Below are the code and all the weights of a small trained network. Each question names an input and a target symbol and asks about switching units off, where a switched-off unit gives its printed mean instead of its output.

import numpy as np


def w(rows, s, z=0):
    codes = np.array(rows[::2]) - 128.0
    scale = np.full(codes.shape[1], s)
    scale[-1] = z or s
    return codes * scale


def f(y):
    return y / 2 * (1 + np.tanh(0.7978845608 * (y + 0.044715 * y**3)))


def softmax(a):
    e = np.exp(a - a.max(-1, keepdims=True))
    return e / e.sum(-1, keepdims=True)


def log_softmax(a):
    a = a - a.max(-1, keepdims=True)
    return a - np.log(np.exp(a).sum(-1, keepdims=True))


def net(x, mask):
    ids = ['ΓΔαεζλπψω'.index(c) for c in x.split()]
    T = len(ids)
    res = E[ids] + P[:T]
    r = res
    for j in range(2):
        rows = slice(3 * j, 3 * j + 3)
        q, k, v = (r @ M[0][rows].T for M in (Q, K, V))
        z = softmax(np.where(np.tri(T) > 0, q @ k.T / 3**0.5, -1e9)) @ v
        o = O[0][rows]
        res = res + np.where(mask[j], z, o[:, -1]) @ o[:, :-1]
    y = f(res @ A[0][:, :-1].T + A[0][:, -1])
    res = res + np.where(mask[2:10], y, B[0][:, -1]) @ B[0][:, :-1]
    return log_softmax(res[-1] @ U[:, :-1].T + U[:, -1])


Q, K, V, O, A, B = {}, {}, {}, {}, {}, {}
E = w([
[125,200,87,120,119,157],'Γ',
[43,127,116,116,211,206],'Δ',
[180,130,82,127,132,169],'α',
[171,152,191,186,173,109],'ε',
[79,53,108,117,124,136],'ζ',
[8,169,111,96,150,47],'λ',
[109,150,155,64,49,180],'π',
[119,71,119,139,143,88],'ψ',
[144,116,176,85,145,69],'ω',
],0.013)
P = w([
[111,115,153,169,86,115],'0',
[224,206,86,83,132,137],'1',
[181,150,146,44,159,102],'2',
[165,148,134,52,159,147],'3',
[61,1,175,177,121,130],'4',
[99,111,161,138,99,159],'5',
[167,78,148,146,111,132],'6',
[223,202,169,59,119,123],'7',
[134,129,158,95,109,135],'8',
],0.0081)
Q[0] = w([
[135,148,132,26,143,108],'h1',
[164,112,181,99,126,158],'h1',
[147,201,117,88,170,129],'h1',
[155,200,124,94,148,123],'h2',
[93,104,145,255,73,151],'h2',
[145,169,109,98,138,163],'h2',
],0.0081)
K[0] = w([
[91,95,182,198,94,151],'h1',
[133,94,118,183,177,146],'h1',
[45,38,191,151,66,108],'h1',
[101,65,164,187,172,113],'h2',
[207,203,1,36,193,126],'h2',
[70,64,151,168,146,69],'h2',
],0.0073)
V[0] = w([
[220,171,92,196,111,62],'h1',
[163,46,185,158,167,104],'h1',
[239,88,111,196,104,103],'h1',
[164,77,70,169,93,254],'h2',
[188,204,219,57,130,179],'h2',
[162,141,106,54,17,181],'h2',
],0.0086)
O[0] = w([
[52,196,195,169,65,151,1],'h1',
[94,135,139,205,193,180,89],'h1',
[68,205,223,162,124,182,4],'h1',
[29,184,133,14,216,109,88],'h2',
[210,254,82,168,137,121,184],'h2',
[229,218,150,7,139,166,176],'h2',
],0.0081,0.004)
A[0] = w([
[76,53,123,199,179,128,247],'n1',
[122,227,116,94,175,255,252],'n2',
[38,149,65,120,163,29,136],'n3',
[107,218,47,162,147,216,177],'n4',
[201,115,202,150,28,83,190],'n5',
[179,110,152,162,206,47,218],'n6',
[184,137,195,223,189,151,222],'n7',
[88,62,138,73,170,169,237],'n8',
],0.0059,0.0031)
B[0] = w([
[64,92,127,224,149,146,200],'n1',
[180,175,196,108,198,92,255],'n2',
[67,151,70,168,140,55,157],'n3',
[119,48,237,102,128,126,161],'n4',
[203,142,58,196,2,116,207],'n5',
[139,120,44,129,136,249,213],'n6',
[131,239,61,207,140,236,156],'n7',
[86,38,197,80,143,97,222],'n8',
],0.0049,0.0045)
U = w([
[104,192,240,149,151,72,137],'Γ',
[129,67,136,121,228,181,177],'Δ',
[163,189,108,90,166,149,37],'α',
[148,177,107,214,138,190,190],'ε',
[72,91,220,166,114,145,94],'ζ',
[110,121,2,140,147,83,155],'λ',
[176,126,176,80,56,138,214],'π',
[69,170,167,204,118,164,115],'ψ',
[146,90,99,192,68,131,4],'ω',
],0.0064,0.0029)

Each question gives the input, a string of symbols that net reads in full, and the target symbol t.
The units are the heads (3 rows each of Q, K, V and O) and the neurons (one row each of A and B). Each row of codes is followed by its name. A weight is (code - 128) times the scale printed after its matrix; where a second scale follows, it is the last column's (O, A, B and U).
mask holds one flag per unit, heads first, then neurons. A switched-off unit (its flag False) gives its mean, the last column of its rows in O or B, instead of its output. The means were averaged over made-up inputs and are rounded, as every weight is.
A unit's drop is (log p(t) with every unit on - log p(t) with that unit switched off) / (log p(t) with every unit on - log p(t) with every unit switched off).
The circuit of an input: a set's keep is (log p(t) with only the set's units on - log p(t) with every unit switched off) / (log p(t) with every unit on - log p(t) with every unit switched off). Starting from all 10 units, units are removed one at a time, each time the one whose removal leaves the highest keep (on an exact tie, the one counted first), for as long as the keep stays at least 0.8.
circuit, biggest first: the units of the circuit, biggest drop first
most important unit: the unit with the biggest drop
top k neurons: the k neurons with the biggest drops, biggest first
which heads matter: for each layer, one digit per head in row order, 1 if its drop is at least 0.15 and else 0, layers parted by /
drop when u is switched off: that unit's drop, to one decimal
input λ Γ π ω, target ω: most important unit -> h2
input ω ζ ε ψ, target ε: circuit, biggest first -> [h1; h2; n7]
input π λ π λ ζ Δ α α, target Δ: circuit, biggest first -> [h2; h1]
input Δ Γ ε π ζ Δ Δ Γ, target Δ: circuit, biggest first -> [h2; h1]
input λ Δ ψ, target ω: circuit, biggest first -> [h2; n5]
input π π π, target α: which heads matter -> 01
input ε π Γ π Δ, target α: which heads matter -> 01
input ψ ω ω ω Δ, target ε: circuit, biggest first -> [h2; n7]
input ζ ω ω λ α, target ε: circuit, biggest first -> [h2; n7; h1]
input π Γ π Γ Δ π α λ, target λ: circuit, biggest first -> [h1; n3; h2]
input π α π α ψ, target Γ: circuit, biggest first -> [h1; h2]
input ψ π ζ Δ ζ Δ Δ ψ, target Δ: which heads matter -> 11
input Δ λ Γ, target λ: circuit, biggest first -> [h1; h2]
input Δ Δ Δ Δ π, target λ: most important unit -> h1
input π λ ω λ Γ, target ω: top 2 neurons -> [n5; n2]
input π π Δ π ζ, target α: drop when h2 is switched off -> 1.2
input α α Γ π Δ, target Γ: drop when n2 is switched off -> 0.2
input λ ω Γ ω α, target ε: drop when h1 is switched off -> 0.2
